Here is a tiny trained network, its code and every weight. The questions are about switching its units off for an input and a class, where a switched-off unit gives its printed mean instead of its output.

import numpy as np


def w(rows, s, z=0):
    codes = np.array(rows[::2]) - 128.0
    scale = np.full(codes.shape[1], s)
    scale[-1] = z or s
    return codes * scale


def f(y):
    return y / 2 * (1 + np.tanh(0.7978845608 * (y + 0.044715 * y**3)))


def log_softmax(a):
    a = a - a.max(-1, keepdims=True)
    return a - np.log(np.exp(a).sum(-1, keepdims=True))


def net(x, mask):
    res = np.array(x, float).reshape(1, 8) / 4 @ E
    y = f(res @ A[0][:, :-1].T + A[0][:, -1])
    res = res + np.where(mask, y, B[0][:, -1]) @ B[0][:, :-1]
    return log_softmax(res[-1] @ U[:, :-1].T + U[:, -1])


A, B = {}, {}
E = w([
[134,129,130,134,126,130,120,123,128],'x0',
[229,67,71,11,137,127,142,70,95],'x1',
[65,152,51,129,172,99,76,125,52],'x2',
[171,153,56,253,123,98,207,87,145],'x3',
[55,42,174,157,135,151,155,25,75],'x4',
[105,189,166,91,64,12,141,78,118],'x5',
[123,127,127,121,129,127,134,133,128],'x6',
[133,132,130,131,127,131,125,127,125],'x7',
],0.011)
A[0] = w([
[104,112,178,68,136,161,52,132,159,136],'N0',
[106,101,155,98,131,160,92,165,124,112],'N1',
[108,70,145,136,151,167,159,78,124,62],'N2',
[128,68,183,164,130,163,160,83,94,97],'N3',
[103,110,152,120,94,99,136,66,131,93],'N4',
[151,135,114,75,108,77,142,85,125,36],'N5',
[110,123,145,134,167,214,165,84,103,109],'N6',
[129,76,134,120,86,178,151,130,231,184],'N7',
[183,154,117,100,123,140,114,221,191,71],'N8',
[183,158,132,187,183,148,150,95,124,94],'N9',
[169,88,165,121,78,158,156,129,184,42],'N10',
[197,96,140,93,103,133,139,108,108,82],'N11',
[158,118,117,140,88,128,135,94,148,75],'N12',
[177,136,191,102,102,153,179,120,176,113],'N13',
[97,122,28,122,171,102,66,128,67,128],'N14',
[138,125,196,107,81,104,157,92,219,212],'N15',
[163,107,100,131,182,223,128,128,136,12],'N16',
[106,137,96,147,80,103,57,137,54,108],'N17',
[176,152,79,151,130,81,131,162,159,226],'N18',
[174,118,87,96,140,139,179,96,115,73],'N19',
[148,140,174,115,52,78,118,94,144,164],'N20',
[69,184,208,216,124,143,155,180,161,128],'N21',
[87,87,162,141,103,133,146,94,113,32],'N22',
[137,128,71,168,137,103,185,122,135,74],'N23',
[151,92,147,146,118,178,128,133,176,5],'N24',
[187,173,92,120,88,139,80,178,167,155],'N25',
[154,142,103,167,134,101,227,67,127,149],'N26',
[126,163,152,105,82,27,134,73,154,163],'N27',
[166,75,69,101,182,150,123,101,154,88],'N28',
[139,147,168,90,126,145,87,125,88,14],'N29',
[164,97,111,100,126,133,138,109,114,107],'N30',
[144,92,107,157,187,253,116,157,161,72],'N31',
[125,141,184,72,125,132,98,115,124,68],'N32',
[165,117,96,93,101,102,113,95,127,75],'N33',
],0.014,0.0028)
B[0] = w([
[219,64,74,146,78,221,105,122,187,214],'N0',
[179,67,79,135,99,182,152,149,181,182],'N1',
[144,146,179,106,162,93,116,50,172,187],'N2',
[141,182,183,87,186,82,107,37,191,200],'N3',
[102,184,151,110,126,79,139,115,194,188],'N4',
[103,148,171,186,93,85,46,202,100,199],'N5',
[148,162,175,76,132,61,117,96,161,180],'N6',
[107,145,91,168,180,169,207,124,47,202],'N7',
[153,162,191,74,200,60,104,46,211,229],'N8',
[163,71,82,143,74,163,160,124,170,178],'N9',
[123,109,86,150,214,169,206,119,45,195],'N10',
[172,108,167,211,106,90,68,175,97,195],'N11',
[155,98,140,115,113,149,126,129,100,157],'N12',
[83,134,107,97,198,172,183,66,23,206],'N13',
[84,158,113,118,224,213,217,37,2,210],'N14',
[91,175,91,160,154,189,182,165,76,225],'N15',
[55,172,101,63,44,85,113,206,135,195],'N16',
[113,138,157,110,186,178,193,172,56,179],'N17',
[171,168,151,89,142,129,177,91,201,213],'N18',
[190,98,172,221,127,124,68,178,98,189],'N19',
[79,171,120,90,89,129,164,176,114,213],'N20',
[190,103,172,242,125,116,22,219,76,254],'N21',
[166,197,149,105,187,80,73,82,187,179],'N22',
[193,40,70,112,93,218,184,123,189,187],'N23',
[73,140,86,105,152,128,161,123,103,171],'N24',
[139,159,210,86,185,105,132,85,161,219],'N25',
[167,92,60,94,88,197,154,125,205,219],'N26',
[44,129,121,54,71,84,201,195,143,244],'N27',
[118,165,186,200,91,109,68,177,88,193],'N28',
[150,99,58,117,133,168,138,107,179,168],'N29',
[131,122,124,204,162,120,76,147,124,174],'N30',
[12,184,78,52,4,76,121,186,96,230],'N31',
[171,54,79,86,78,187,132,116,195,189],'N32',
[131,159,140,182,138,128,73,208,140,182],'N33',
],0.0089,0.018)
U = w([
[94,149,74,113,244,211,209,61,2,186],'0',
[45,159,105,32,42,67,151,186,150,206],'1',
[233,23,61,91,82,228,149,86,234,31],'2',
[193,175,211,42,215,57,125,38,215,8],'3',
[169,116,201,221,130,136,44,194,94,1],'4',
],0.0098,0.0053)

Each question gives the input, the list of numbers given to net, and the class t.
The units are the neurons (one row each of A and B). Each row of codes is followed by its name. A weight is (code - 128) times the scale printed after its matrix; where a second scale follows, it is the last column's (A, B and U).
mask holds one flag per neuron, in row order. A switched-off neuron (its flag False) gives its mean, the last column of its row in B, instead of its output. The means were averaged over made-up inputs and are rounded, as every weight is.
A unit's drop is (log p(t) with every unit on - log p(t) with that unit switched off) / (log p(t) with every unit on - log p(t) with every unit switched off).
The circuit of an input: a set's keep is (log p(t) with only the set's units on - log p(t) with every unit switched off) / (log p(t) with every unit on - log p(t) with every unit switched off). Starting from the 12 units with the biggest drops (on a tie, the unit counted first), units are removed one at a time, each time the one whose removal leaves the highest keep (on an exact tie, the one counted first), for as long as the keep stays at least 0.8.
units of the circuit, in order: the units of the circuit, biggest drop first
top k neurons: the k neurons with the biggest drops, biggest first
drop of u: that unit's drop, to one decimal
input [-2,8,3,6,-4,3,-8,6], class 4: units of the circuit, in order	N19
input [3,-1,-7,7,-5,-7,-3,2], class 0: top 2 neurons	N7; N10
input [3,5,1,-4,-2,-6,8,1], class 1: top 3 neurons	N31; N16; N21
input [5,8,-4,-1,-8,4,6,-7], class 3: top 3 neurons	N8; N25; N21
input [-4,6,-1,-5,6,-7,1,-3], class 1: top 3 neurons	N31; N16; N21
input [-2,-8,-4,-3,8,-2,8,-6], class 3: top 3 neurons	N3; N22; N2
input [0,-7,-1,3,7,-7,6,0], class 1: top 2 neurons	N31; N8
input [1,-7,-7,-4,8,-3,7,-3], class 3: top 3 neurons	N3; N22; N6
input [-1,7,-4,-4,-5,5,4,-3], class 4: units of the circuit, in order	N11; N5
input [6,-8,0,-7,3,-4,8,-2], class 4: top 2 neurons	N21; N26
input [0,1,4,0,5,4,6,-2], class 3: top 2 neurons	N31; N15
input [-8,6,5,0,-2,-3,5,1], class 4: top 3 neurons	N28; N19; N13
input [3,8,-6,5,8,3,6,5], class 3: top 3 neurons	N3; N2; N21
input [-8,2,0,2,7,-5,-5,7], class 3: units of the circuit, in order	N3
input [-2,2,-8,3,5,-7,7,4], class 0: drop of N7	1.9
input [6,0,-1,-8,-7,5,-1,7], class 2: drop of N0	0.6
input [-1,8,-4,-4,6,8,1,3], class 1: drop of N20	4.3
